Here is a tiny trained network, its code and every weight. The questions are about switching its units off for an input and a target symbol, where a switched-off unit gives its printed mean instead of its output.

import numpy as np


def w(rows, s, z=0):
    codes = np.array(rows[::2]) - 128.0
    scale = np.full(codes.shape[1], s)
    scale[-1] = z or s
    return codes * scale


def f(y):
    return np.maximum(y, 0)


def softmax(a):
    e = np.exp(a - a.max(-1, keepdims=True))
    return e / e.sum(-1, keepdims=True)


def log_softmax(a):
    a = a - a.max(-1, keepdims=True)
    return a - np.log(np.exp(a).sum(-1, keepdims=True))


def net(x, mask):
    ids = ['γλξπστφω'.index(c) for c in x.split()]
    T = len(ids)
    res = E[ids] + P[:T]
    r = res
    for j in range(3):
        rows = slice(2 * j, 2 * j + 2)
        q, k, v = (r @ M[0][rows].T for M in (Q, K, V))
        z = softmax(np.where(np.tri(T) > 0, q @ k.T / 2**0.5, -1e9)) @ v
        o = O[0][rows]
        res = res + np.where(mask[j], z, o[:, -1]) @ o[:, :-1]
    y = f(res @ A[0][:, :-1].T + A[0][:, -1])
    res = res + np.where(mask[3:7], y, B[0][:, -1]) @ B[0][:, :-1]
    return log_softmax(res[-1] @ U[:, :-1].T + U[:, -1])


Q, K, V, O, A, B = {}, {}, {}, {}, {}, {}
E = w([
[78,162,133],'γ',
[20,206,82],'λ',
[94,171,181],'ξ',
[72,130,124],'π',
[1,60,28],'σ',
[128,204,173],'τ',
[98,124,250],'φ',
[36,69,172],'ω',
],0.016)
P = w([
[2,254,232],'0',
[77,168,95],'1',
[61,140,111],'2',
[81,163,104],'3',
[57,134,106],'4',
[61,134,106],'5',
[54,118,98],'6',
[45,102,107],'7',
[39,104,98],'8',
],0.0073)
Q[0] = w([
[24,167,156],'H0',
[71,162,149],'H0',
[124,105,40],'H1',
[116,67,173],'H1',
[228,87,137],'H2',
[254,123,62],'H2',
],0.015)
K[0] = w([
[52,243,140],'H0',
[1,167,124],'H0',
[64,87,38],'H1',
[115,71,137],'H1',
[157,92,77],'H2',
[189,84,112],'H2',
],0.017)
V[0] = w([
[143,193,171],'H0',
[174,152,198],'H0',
[177,134,194],'H1',
[150,117,82],'H1',
[44,7,183],'H2',
[78,90,78],'H2',
],0.014)
O[0] = w([
[99,9,175,204],'H0',
[162,79,104,110],'H0',
[86,87,96,108],'H1',
[92,106,181,45],'H1',
[191,113,132,248],'H2',
[136,165,238,110],'H2',
],0.012,0.013)
A[0] = w([
[150,3,103,18],'N0',
[83,203,77,5],'N1',
[208,90,114,129],'N2',
[108,198,107,53],'N3',
],0.011,0.002)
B[0] = w([
[95,193,82,250],'N0',
[157,119,201,146],'N1',
[254,140,100,176],'N2',
[144,223,226,150],'N3',
],0.01,0.02)
U = w([
[162,184,67,150],'γ',
[142,180,160,99],'λ',
[90,151,108,32],'ξ',
[253,45,198,146],'π',
[106,95,148,194],'σ',
[124,105,164,71],'τ',
[139,54,181,255],'φ',
[36,162,102,25],'ω',
],0.0066,0.0038)

Each question gives the input, a string of symbols that net reads in full, and the target symbol t.
The units are the heads (2 rows each of Q, K, V and O) and the neurons (one row each of A and B). Each row of codes is followed by its name. A weight is (code - 128) times the scale printed after its matrix; where a second scale follows, it is the last column's (O, A, B and U).
mask holds one flag per unit, heads first, then neurons. A switched-off unit (its flag False) gives its mean, the last column of its rows in O or B, instead of its output. The means were averaged over made-up inputs and are rounded, as every weight is.
A unit's drop is (log p(t) with every unit on - log p(t) with that unit switched off) / (log p(t) with every unit on - log p(t) with every unit switched off).
The circuit of an input: a set's keep is (log p(t) with only the set's units on - log p(t) with every unit switched off) / (log p(t) with every unit on - log p(t) with every unit switched off). Starting from all 7 units, units are removed one at a time, each time the one whose removal leaves the highest keep (on an exact tie, the one counted first), for as long as the keep stays at least 0.8.
circuit, biggest first: the units of the circuit, biggest drop first
most important unit: the unit with the biggest drop
top k neurons: the k neurons with the biggest drops, biggest first
which heads matter: for each layer, one digit per head in row order, 1 if its drop is at least 0.15 and else 0, layers parted by /
drop when u is switched off: that unit's drop, to one decimal
input ω φ σ φ φ ω ω τ, target π: top 2 neurons => [N0 N2]
input τ σ ω σ, target ω: most important unit => H2
input σ φ φ γ, target λ: circuit, biggest first => [H0 N3 N1]
input τ φ π ω φ φ ω, target ω: circuit, biggest first => [H2 N0 H0]
input φ τ φ φ π σ π ω ω, target γ: circuit, biggest first => [N0 H2 H0 N2]
input ω γ τ σ ξ φ ω φ π, target π: circuit, biggest first => [H2 N0 H1]
input σ σ ω, target λ: circuit, biggest first => [H0 H2]
input σ ω φ ω φ, target λ: circuit, biggest first => [H0 H2]
input σ φ ξ, target λ: circuit, biggest first => [H0 N3 N1]
input σ ω τ τ λ, target λ: circuit, biggest first => [H0 N3 H2 N1]
input τ φ ω φ φ φ π φ π, target ω: circuit, biggest first => [H2 N0 H0]
input σ φ σ, target λ: which heads matter => 100
input τ σ ω π, target ω: circuit, biggest first => [H2 H0 N0]
input ω τ φ ω, target π: circuit, biggest first => [H2]
input τ σ φ λ ξ ω, target ω: which heads matter => 001
input σ φ ω σ φ τ, target λ: top 2 neurons => [N3 N1]
input τ ξ γ φ, target ω: top 2 neurons => [N0 N2]
input σ φ ω φ ξ φ σ, target λ: top 2 neurons => [N3 N1]
input τ φ ω φ σ φ φ, target ω: drop when H0 is switched off => 0.1
input τ ω σ, target ω: drop when N0 is switched off => 0.6
input γ ω φ φ λ, target λ: drop when N3 is switched off => 0.3
input ω φ φ τ, target π: circuit, biggest first => [N0]
